[631 50 64 119 48 -23 53 17 -22 0 -5 19 -88 54 64 237 -133 154 83 6 -87 36] : (76)/(259)
[285 -10 -91 97 19 53 -22 -29 -118 312 -175 99 -49 20 -96 35 -145 146 -52 142 -55 49] : (76)/(261)
[193 -193 -332 -30 49 111 -65 -17 7 214 -37 -79 -60 -4 -163 207 -181 227 94 30 -103 199] : (76)/(260)
[17 -174 -338 234 23 -14 -49 116 -144 317 -39 51 31 -154 -126 38 -34 242 -75 -89 -145 -89] : (76)/(261)
[562 32 -6 -138 -57 -5 79 25 18 106 53 -44 -26 -5 93 101 -11 -40 58 -4 -113 148] : (66)/(270)
[-288 30 -474 -118 18 45 -11 106 -137 232 -45 120 57 38 -206 -447 -183 326 -67 25 -99 99] : (74)/(269)
[500 -67 -138 123 71 -55 70 -31 -46 221 2 -6 13 27 -103 -50 -238 203 -71 81 -165 68] : (76)/(261)
[327 104 -212 -54 -37 -115 59 57 23 -82 340 -93 63 95 -33 56 -310 307 23 153 14 396] : (74)/(268)
[300 -20 -66 37 43 9 94 61 -27 65 -64 -12 -1 32 -5 146 -161 201 -10 26 -14 86] : (76)/(260)
[314 134 -54 -198 2 55 74 82 104 -120 77 85 -51 19 -30 266 47 130 45 -74 -11 147] : (66)/(256)
[148 68 -197 -84 -69 50 -66 72 -35 -2 -9 164 4 36 -82 116 -80 116 21 -37 49 165] : (74)/(269)
[-40 89 -248 -110 -18 28 -34 82 79 12 -30 24 -6 -12 -88 -41 -192 301 -45 2 -53 -21] : (74)/(269)
[308 -50 -85 65 58 51 -25 -51 -73 208 43 56 5 1 -16 144 -200 109 -121 79 674 674] : (76)/(259)
[232 -37 -147 203 -94 47 132 74 -43 63 170 -101 -44 37 68 86 -88 161 -26 -79 -93 217] : (70)/(251)
[-556 -195 -508 60 63 33 -53 -32 -161 287 46 -83 157 -162 -245 -136 -181 489 -232 -2 26 97] : (74)/(268)
[-27 47 -12 49 -78 -7 275 -13 33 -49 112 10 46 84 119 -21 63 203 -69 -18 34 106] : (70)/(254)
[12 -50 -146 -95 37 -37 102 74 -1 -5 102 -18 19 -176 -27 107 10 57 152 112 -129 114] : (66)/(270)
[-41 100 -251 -82 2 176 37 119 272 342 -108 12 16 28 -136 326 -227 462 -30 58 -114 180] : (76)/(260)
[173 103 137 -294 -32 -144 77 122 82 166 59 -75 -15 90 0 283 40 17 55 50 -62 17] : (66)/(270)
[278 -101 -343 157 -48 -17 65 44 -140 -2 216 -109 99 17 32 -180 -186 536 -99 -48 34 44] : (70)/(251)
[-67 67 -5 -157 -8 -18 105 72 20 166 163 -112 59 93 61 146 -28 52 -92 53 -69 80] : (66)/(275)
[99 42 -299 -12 -61 54 132 110 -27 146 190 -95 69 31 -12 11 -45 224 -55 -55 23 109] : (70)/(251)
[530 -23 -185 -32 9 -111 -3 94 35 117 -27 74 -96 -25 -62 262 -178 62 117 22 -107 119] : (76)/(259)
[-16 -39 -280 -237 -4 -19 141 80 13 211 -14 -110 -15 65 -145 71 -65 187 21 -7 -46 240] : (66)/(270)
[206 -65 28 -21 -15 24 60 73 -157 -96 -9 60 15 82 372 60 -139 121 35 8 -35 -4] : (76)/(259)
[404 269 171 -67 8 222 -10 -8 107 132 -103 -41 -151 -88 -27 356 -125 30 97 -4 10 143] : (76)/(260)

[-85 -19 31 87 -1 270 -79 -119 -64 -36 28 4 28 -15 112 35 134 -24 23 188 3 18] : (87)/<48>
[-84 7 -15 85 30 280 -98 -8 -65 -113 3 22 24 -2 -70 19 152 -86 92 181 67 -12] : (87)/<42>
[-13 8 67 51 -14 3 -12 -155 -53 -13 20 -3 -36 -48 285 29 71 -42 84 189 6 -51] : (90)/<51>
[-89 -11 -107 79 -8 233 -49 -19 -146 -168 -2 18 -17 29 -28 -1 54 -70 80 200 -6 -36] : (87)/<32>
[-21 -13 24 25 -2 122 -17 -57 -60 -34 24 -23 42 47 68 31 37 -1 27 203 -8 55] : (87)/<48>
[-86 -48 20 91 10 143 -38 -54 -43 -181 -2 3 15 -13 80 5 106 -85 70 170 47 -3] : (87)/<42>
[-97 3 95 11 -28 23 -20 -48 -95 -41 34 11 -30 -32 179 -23 31 -13 64 132 -8 12] : (90)/<51>
[117 -20 302 9 -9 -111 -12 -77 -24 -51 -34 31 -45 -73 197 -22 -47 -52 50 103 51 -71] : (91)/<54>
[-22 -2 94 -22 12 -204 115 -48 -13 -130 37 -11 13 -25 150 25 176 -52 27 -3 2 96] : (91)/<36>
[-52 6 90 28 30 146 -82 -68 -44 -81 29 -10 1 -2 29 -1 -3 -57 36 137 40 -104] : (87)/<32>
[-208 -32 -54 -30 -22 -165 -67 -43 -79 27 46 -29 40 -90 173 44 113 1 73 105 8 54] : (90)/<38>
[23 33 51 -10 -6 -40 -18 -79 -39 -78 14 22 -62 -45 177 -15 116 -38 35 119 51 -31] : (90)/<38>
[-175 -32 -84 25 -10 74 -49 -10 -13 -75 25 -2 29 23 -75 74 16 -52 124 131 12 52] : (87)/<32>
[-6 -15 56 59 60 297 -78 -78 -47 5 25 43 -20 44 45 0 -11 -79 14 142 7 -60] : (87)/<32>
[-46 -2 -11 66 22 212 -65 0 -59 18 15 14 2 -25 52 -35 99 -22 33 149 21 33] : (87)/<48>
[-53 15 -28 -44 28 78 -39 -129 -116 -44 1 3 6 -40 56 7 226 -28 64 112 36 -24] : (90)/<38>
[-40 21 163 15 3 -27 -75 -27 2 -119 -24 31 -53 -124 115 -39 158 -37 45 50 2 -3] : (91)/<54>
[-5 12 179 58 52 152 10 -65 -52 -7 37 -3 46 -7 167 2 -139 -30 -40 82 -19 -2] : (87)/<42>
[-19 -40 -25 81 4 404 -104 -56 -51 -77 -15 69 -13 75 75 -38 103 -53 63 180 42 -42] : (87)/<32>
[-187 -34 -88 35 22 -61 -103 -6 -33 -158 23 -25 35 -25 122 50 77 -91 89 198 5 33] : (87)/<42>
[-97 17 23 -5 13 47 -43 -97 -37 37 37 11 -14 -42 158 6 10 -10 23 114 48 -41] : (90)/<51>
[48 -59 94 89 48 120 -2 -86 -49 -106 -11 106 8 11 110 9 -100 -73 -7 172 -8 42] : (87)/<42>
[90 -1 -47 70 -3 212 -15 -78 -49 -83 9 28 2 -20 -39 21 43 -98 44 211 -1 -15] : (87)/<32>
[-89 -14 -28 -14 49 57 -79 -61 -69 -59 -3 24 -22 -28 220 15 181 -38 85 80 35 32] : (90)/<51>

[55 120 86 105 189 359 -299 172 38 300 -303 139 -23 58 76 -2 -81 298 173 48 156 220] : [53]/<228>
[-12 -22 113 33 136 317 -49 145 179 216 12 129 -29 65 127 1 12 315 163 38 157 139] : [53]/<228>
[11 61 209 -79 20 161 -112 184 -36 204 -20 -136 -23 29 33 -66 -105 295 203 39 55 106] : [44]/<227>
[66 165 212 -207 43 336 -223 346 -11 286 76 -82 -13 -17 -86 -38 -320 507 454 320 187 370] : [44]/<227>
[-46 6 -68 -44 31 134 -134 11 5 182 80 12 6 -48 147 -37 -74 -4 -10 136 41 93] : [42]/<226>
[-109 67 159 -112 -31 126 -157 119 15 61 11 -104 120 -47 -16 233 -201 285 198 165 107 157] : [44]/<227>
[95 26 43 24 50 382 -506 87 150 226 17 40 -79 -10 62 32 46 111 38 80 106 137] : [53]/<228>
[-39 71 -28 -84 15 247 -189 82 31 189 36 51 -14 30 40 -27 -140 161 134 74 130 191] : [42]/<226>
[64 60 125 -121 25 75 -135 229 72 9 -25 -109 -31 8 82 -32 -287 254 244 147 150 47] : [44]/<221>
[-60 86 46 -83 108 129 -168 166 -8 -41 7 -97 63 53 3 18 -167 295 183 98 103 202] : [44]/<221>
[-13 78 -5 -30 20 125 14 -49 -46 180 -8 -139 -31 20 23 -2 -28 -4 22 73 32 -23] : [42]/<237>
[33 25 -62 -49 43 212 -87 96 95 232 25 28 2 -39 78 -29 -278 0 -4 127 -64 76] : [42]/<237>
[-30 111 64 -101 -12 109 -233 212 -5 -35 71 -145 -24 -17 -5 -34 -206 285 186 193 251 176] : [44]/<221>
[32 108 -121 -68 71 234 -209 153 14 289 24 69 -59 -10 70 -19 -9 217 107 67 126 185] : [53]/<225>
[32 95 97 -54 -25 108 -216 233 5 3 69 -58 49 -82 40 -53 -244 270 222 119 127 235] : [44]/<221>
[-47 71 -203 95 16 -11 -289 1 46 -79 132 107 52 6 26 -1 71 81 -110 54 -2 -31] : [53]/<225>
[-3 39 72 -21 38 1 -111 90 -64 75 100 -37 -13 -38 -30 -46 -150 208 105 95 154 130] : [44]/<221>
[-10 25 -2 -1 64 264 -205 54 12 149 177 42 -71 40 -147 19 0 206 90 55 121 58] : [53]/<228>
[-133 618 29 5 -18 84 -183 46 -33 -59 43 -106 -70 32 32 -57 -175 453 114 114 73 3] : [44]/<227>
[2 61 -157 85 31 134 -141 -32 15 61 11 119 -8 2 -103 34 99 150 4 8 57 72] : [53]/<228>
[45 113 60 -198 -37 336 -124 22 44 410 -38 -86 -16 19 92 -52 -274 153 78 184 95 120] : [42]/<237>
[45 39 -4 -76 100 189 -175 20 92 297 67 -13 -10 -10 121 -19 19 206 -20 37 99 147] : [53]/<228>
[-16 185 -50 -14 -27 39 -289 133 -40 63 -257 -113 -10 -11 -7 -96 -342 214 176 129 74 171] : [44]/<221>
[-12 41 -51 -29 19 261 -203 58 31 250 63 -7 -64 -2 61 -87 -71 88 48 146 72 275] : [42]/<226>
[30 24 -52 82 1 279 -179 132 61 265 -92 69 -27 -41 22 22 -8 138 16 44 48 97] : [53]/<228>
[12 102 183 -239 88 394 -226 254 55 470 0 5 -52 -16 88 -40 -241 313 198 189 173 277] : [42]/<237>
[-70 76 -13 -85 94 291 -203 202 72 374 5 72 -59 122 111 -33 -95 201 83 113 174 87] : [53]/<225>
[-20 118 59 -91 -56 50 -156 86 -11 -26 2 -176 22 -32 46 45 -327 276 73 131 27 93] : [44]/<221>
